Below are the code and all the weights of a small trained network. Each question names an input and a target symbol and asks about switching units off, where a switched-off unit gives its printed mean instead of its output.

import numpy as np


def w(rows, s, z=0):
    codes = np.array(rows[::2]) - 128.0
    scale = np.full(codes.shape[1], s)
    scale[-1] = z or s
    return codes * scale


def norm(h):
    return h / np.sqrt((h * h).mean(-1, keepdims=True) + 1e-5)


def softmax(a):
    e = np.exp(a - a.max(-1, keepdims=True))
    return e / e.sum(-1, keepdims=True)


def log_softmax(a):
    a = a - a.max(-1, keepdims=True)
    return a - np.log(np.exp(a).sum(-1, keepdims=True))


def net(x, mask):
    ids = ['αβεζηλμξω'.index(c) for c in x.split()]
    T = len(ids)
    res = E[ids] + P[:T]
    u = 0
    for l in range(3):
        r = norm(res)
        for j in range(2):
            rows = slice(3 * j, 3 * j + 3)
            q, k, v = (r @ M[l][rows].T for M in (Q, K, V))
            z = softmax(np.where(np.tri(T) > 0, q @ k.T / 3**0.5, -1e9)) @ v
            o = O[l][rows]
            res = res + np.where(mask[u + j], z, o[:, -1]) @ o[:, :-1]
        u += 2
    return log_softmax(norm(res)[-1] @ U[:, :-1].T + U[:, -1])


Q, K, V, O = {}, {}, {}, {}
E = w([
[115,120,96,185],'α',
[131,129,147,118],'β',
[29,164,254,185],'ε',
[110,118,124,102],'ζ',
[123,102,140,95],'η',
[132,147,109,136],'λ',
[107,93,103,142],'μ',
[139,122,145,138],'ξ',
[121,106,117,141],'ω',
],0.0065)
P = w([
[145,133,101,82],'0',
[82,158,67,110],'1',
[88,147,60,126],'2',
[132,47,130,154],'3',
[139,33,126,157],'4',
[150,3,116,169],'5',
],0.0033)
Q[0] = w([
[106,220,117,135],'L0H0',
[242,137,135,61],'L0H0',
[199,221,176,32],'L0H0',
[202,193,193,74],'L0H1',
[148,251,3,174],'L0H1',
[26,4,77,26],'L0H1',
],0.0047)
K[0] = w([
[146,120,136,164],'L0H0',
[117,125,66,131],'L0H0',
[135,122,75,164],'L0H0',
[146,86,98,100],'L0H1',
[154,174,91,100],'L0H1',
[138,151,254,180],'L0H1',
],0.0098)
V[0] = w([
[128,151,174,127],'L0H0',
[36,158,195,104],'L0H0',
[190,133,70,90],'L0H0',
[182,79,38,136],'L0H1',
[230,50,40,114],'L0H1',
[162,4,120,67],'L0H1',
],0.0027)
O[0] = w([
[103,152,156,207,14],'L0H0',
[104,121,113,208,178],'L0H0',
[112,149,75,11,168],'L0H0',
[215,138,136,148,234],'L0H1',
[252,136,154,185,184],'L0H1',
[157,134,149,202,253],'L0H1',
],0.003,0.00067)
Q[1] = w([
[57,70,43,214],'L1H0',
[115,90,93,213],'L1H0',
[130,119,166,220],'L1H0',
[164,140,169,115],'L1H1',
[170,2,245,173],'L1H1',
[185,16,186,131],'L1H1',
],0.007)
K[1] = w([
[105,159,242,162],'L1H0',
[97,149,196,181],'L1H0',
[37,138,114,214],'L1H0',
[110,125,77,148],'L1H1',
[2,162,121,143],'L1H1',
[51,154,111,113],'L1H1',
],0.0072)
V[1] = w([
[94,101,62,202],'L1H0',
[68,197,186,91],'L1H0',
[95,147,98,169],'L1H0',
[135,163,122,183],'L1H1',
[146,2,140,138],'L1H1',
[109,114,187,88],'L1H1',
],0.0052)
O[1] = w([
[137,159,201,17,215],'L1H0',
[206,136,9,175,7],'L1H0',
[177,100,135,5,138],'L1H0',
[181,85,100,42,55],'L1H1',
[32,218,217,55,127],'L1H1',
[135,146,239,200,31],'L1H1',
],0.0028,0.0013)
Q[2] = w([
[185,80,238,154],'L2H0',
[182,101,139,128],'L2H0',
[214,47,193,135],'L2H0',
[116,51,234,82],'L2H1',
[116,176,81,4],'L2H1',
[108,148,73,253],'L2H1',
],0.0056)
K[2] = w([
[51,132,87,56],'L2H0',
[102,121,68,102],'L2H0',
[48,143,25,4],'L2H0',
[128,104,218,66],'L2H1',
[249,103,60,92],'L2H1',
[15,211,63,253],'L2H1',
],0.0048)
V[2] = w([
[78,187,65,89],'L2H0',
[9,74,115,155],'L2H0',
[213,38,140,148],'L2H0',
[72,142,133,134],'L2H1',
[185,84,222,112],'L2H1',
[174,129,252,139],'L2H1',
],0.0032)
O[2] = w([
[245,26,207,137,209],'L2H0',
[109,79,254,94,253],'L2H0',
[85,155,78,99,46],'L2H0',
[142,145,147,153,171],'L2H1',
[30,61,84,131,73],'L2H1',
[66,106,56,160,57],'L2H1',
],0.0033,0.0017)
U = w([
[145,116,113,5,125],'α',
[161,112,84,254,89],'β',
[94,98,104,155,18],'ε',
[217,156,224,136,106],'ζ',
[54,172,205,199,140],'η',
[235,123,64,125,169],'λ',
[51,128,167,35,59],'μ',
[128,149,92,142,251],'ξ',
[66,110,55,121,184],'ω',
],0.0085,0.0025)

Each question gives the input, a string of symbols that net reads in full, and the target symbol t.
The units are the heads (3 rows each of Q, K, V and O). Each row of codes is followed by its name. A weight is (code - 128) times the scale printed after its matrix; where a second scale follows, it is the last column's (O and U).
mask holds one flag per head, layer by layer. A switched-off head (its flag False) gives its mean, the last column of its rows in O, instead of its output. The means were averaged over made-up inputs and are rounded, as every weight is.
A unit's drop is (log p(t) with every unit on - log p(t) with that unit switched off) / (log p(t) with every unit on - log p(t) with every unit switched off).
The circuit of an input: a set's keep is (log p(t) with only the set's units on - log p(t) with every unit switched off) / (log p(t) with every unit on - log p(t) with every unit switched off). Starting from all 6 units, units are removed one at a time, each time the one whose removal leaves the highest keep (on an exact tie, the one counted first), for as long as the keep stays at least 0.8.
circuit, biggest first: the units of the circuit, biggest drop first
heads that matter: for each layer, one digit per head in row order, 1 if its drop is at least 0.15 and else 0, layers parted by /
drop when u is switched off: that unit's drop, to one decimal
input ζ η ζ, target ζ: circuit, biggest first	L2H1, L1H0
input α λ λ, target α: heads that matter	00 / 10 / 00
input β β η, target β: circuit, biggest first	L1H0
input η ξ ζ, target η: heads that matter	00 / 11 / 00
input λ ω ξ, target λ: heads that matter	10 / 01 / 10
input ζ ζ ω, target ζ: heads that matter	00 / 00 / 01
input μ α ω, target μ: heads that matter	01 / 10 / 00
input η μ μ β, target μ: circuit, biggest first	L1H0, L2H1
input λ β α, target λ: circuit, biggest first	L2H1, L1H1
input λ β ω, target λ: heads that matter	00 / 00 / 01
input λ α ω, target λ: circuit, biggest first	L1H1, L2H1
input η β ω, target η: heads that matter	01 / 01 / 00
input ξ η η α, target η: circuit, biggest first	L1H0, L1H1
input α β ξ, target α: heads that matter	01 / 01 / 00
input ζ α μ, target ζ: circuit, biggest first	L2H1
input η ξ α, target η: circuit, biggest first	L1H1, L1H0
input λ λ λ ζ, target λ: circuit, biggest first	L1H1, L0H1
input η λ λ, target η: heads that matter	01 / 11 / 00
input α β λ, target α: drop when L0H0 is switched off	-0.1
input ω ζ ξ, target ω: drop when L1H1 is switched off	0.0
input μ λ ω, target μ: drop when L2H0 is switched off	-0.1
input μ ω μ, target μ: circuit, biggest first	L1H0
